Below are the code and all the weights of a small trained network. Each question names an input and a class and asks about switching units off, where a switched-off unit gives its printed mean instead of its output.

import numpy as np


def w(rows, s, z=0):
    codes = np.array(rows[::2]) - 128.0
    scale = np.full(codes.shape[1], s)
    scale[-1] = z or s
    return codes * scale


def norm(h):
    return h / np.sqrt((h * h).mean(-1, keepdims=True) + 1e-5)


def f(y):
    return np.maximum(y, 0)


def log_softmax(a):
    a = a - a.max(-1, keepdims=True)
    return a - np.log(np.exp(a).sum(-1, keepdims=True))


def net(x, mask):
    res = np.array(x, float).reshape(1, 2) / 4 @ E
    u = 0
    for l in range(4):
        y = f(norm(res) @ A[l][:, :-1].T + A[l][:, -1])
        res = res + np.where(mask[u : u + 4], y, B[l][:, -1]) @ B[l][:, :-1]
        u += 4
    return log_softmax(norm(res)[-1] @ U[:, :-1].T + U[:, -1])


A, B = {}, {}
E = w([
[144,171,160,202,5,62,133,212],'x0',
[18,31,28,190,120,228,160,66],'x1',
],0.011)
A[0] = w([
[72,53,41,115,153,66,134,142,9],'0.n0',
[59,171,128,180,86,164,122,148,20],'0.n1',
[139,83,126,2,178,181,77,99,6],'0.n2',
[124,121,92,142,157,68,144,129,43],'0.n3',
],0.0068,0.0024)
B[0] = w([
[150,105,133,98,153,116,135,248,184],'0.n0',
[144,143,109,84,200,120,113,128,189],'0.n1',
[55,151,87,106,136,156,137,108,253],'0.n2',
[132,84,80,126,47,129,155,89,128],'0.n3',
],0.013,0.0045)
A[1] = w([
[126,178,153,242,16,114,179,187,107],'1.n0',
[44,148,98,71,144,195,195,153,105],'1.n1',
[84,123,144,215,2,160,112,142,10],'1.n2',
[197,132,243,130,191,44,64,174,2],'1.n3',
],0.0068,0.0025)
B[1] = w([
[55,102,65,40,167,105,160,77,253],'1.n0',
[202,236,172,151,98,100,73,160,234],'1.n1',
[55,121,246,107,77,118,121,69,177],'1.n2',
[214,94,101,173,179,184,140,111,253],'1.n3',
],0.011,0.0069)
A[2] = w([
[89,84,102,252,72,172,125,159,79],'2.n0',
[145,53,90,157,136,140,188,93,2],'2.n1',
[170,124,156,140,84,80,181,116,127],'2.n2',
[120,140,108,90,172,124,93,100,201],'2.n3',
],0.014,0.003)
B[2] = w([
[211,71,252,178,167,183,170,138,178],'2.n0',
[171,201,79,148,57,90,50,174,161],'2.n1',
[27,51,139,154,153,185,150,75,182],'2.n2',
[109,44,129,146,104,84,160,144,254],'2.n3',
],0.014,0.0089)
A[3] = w([
[52,97,143,116,52,219,162,159,253],'3.n0',
[112,96,160,218,10,58,127,119,193],'3.n1',
[245,49,101,214,148,129,163,135,122],'3.n2',
[177,153,59,188,43,72,1,217,184],'3.n3',
],0.0085,0.0026)
B[3] = w([
[127,127,133,99,166,86,153,123,212],'3.n0',
[141,131,70,124,160,118,92,140,192],'3.n1',
[161,169,166,147,85,150,158,152,255],'3.n2',
[126,196,8,174,120,112,111,174,207],'3.n3',
],0.017,0.008)
U = w([
[48,54,102,48,214,57,160,111,209],'0',
[242,131,250,184,149,180,211,174,223],'1',
[171,236,23,190,108,84,87,205,184],'2',
[129,160,166,148,72,151,21,93,28],'3',
[133,153,172,131,100,155,31,101,19],'4',
[106,176,172,131,90,186,21,115,26],'5',
[119,190,164,86,39,195,98,57,1],'6',
],0.012,0.0047)

Each question gives the input, the list of numbers given to net, and the class t.
The units are the neurons (one row each of A and B). Each row of codes is followed by its name. A weight is (code - 128) times the scale printed after its matrix; where a second scale follows, it is the last column's (A, B and U).
mask holds one flag per neuron, layer by layer. A switched-off neuron (its flag False) gives its mean, the last column of its row in B, instead of its output. The means were averaged over made-up inputs and are rounded, as every weight is.
A unit's drop is (log p(t) with every unit on - log p(t) with that unit switched off) / (log p(t) with every unit on - log p(t) with every unit switched off).
The circuit of an input: a set's keep is (log p(t) with only the set's units on - log p(t) with every unit switched off) / (log p(t) with every unit on - log p(t) with every unit switched off). Starting from the 12 units with the biggest drops (on a tie, the unit counted first), units are removed one at a time, each time the one whose removal leaves the highest keep (on an exact tie, the one counted first), for as long as the keep stays at least 0.8.
circuit, biggest first: the units of the circuit, biggest drop first
top k neurons: the k neurons with the biggest drops, biggest first
top k neurons in layer l: the k neurons of layer l with the biggest drops, biggest first
drop of u: that unit's drop, to one decimal
input [1,4], class 1: circuit, biggest first => 2.n0
input [-5,8], class 1: circuit, biggest first => 2.n0, 1.n0
input [3,4], class 1: top 4 neurons => 0.n1, 1.n0, 2.n0, 0.n2
input [-2,-1], class 2: top 3 neurons => 1.n1, 1.n0, 2.n2
input [8,7], class 0: top 3 neurons => 1.n0, 1.n2, 1.n3
input [-3,-1], class 2: top 3 neurons => 1.n1, 2.n2, 1.n0
input [4,3], class 0: top 2 neurons => 0.n2, 1.n3
input [-3,0], class 2: top 2 neurons => 1.n1, 2.n2
input [7,5], class 0: top 2 neurons => 1.n0, 1.n2
input [-3,3], class 2: top 4 neurons => 2.n2, 1.n0, 1.n1, 2.n0
input [5,6], class 1: top 2 neurons => 2.n0, 0.n1
input [2,7], class 1: drop of 2.n0 => 1.9
input [7,-4], class 0: drop of 2.n2 => 0.1
input [-6,8], class 1: drop of 1.n0 => 1.8
input [-1,2], class 2: circuit, biggest first => 1.n1
input [-3,6], class 1: drop of 1.n0 => 1.2
input [7,6], class 0: top 2 neurons in layer 1 => 1.n0, 1.n2
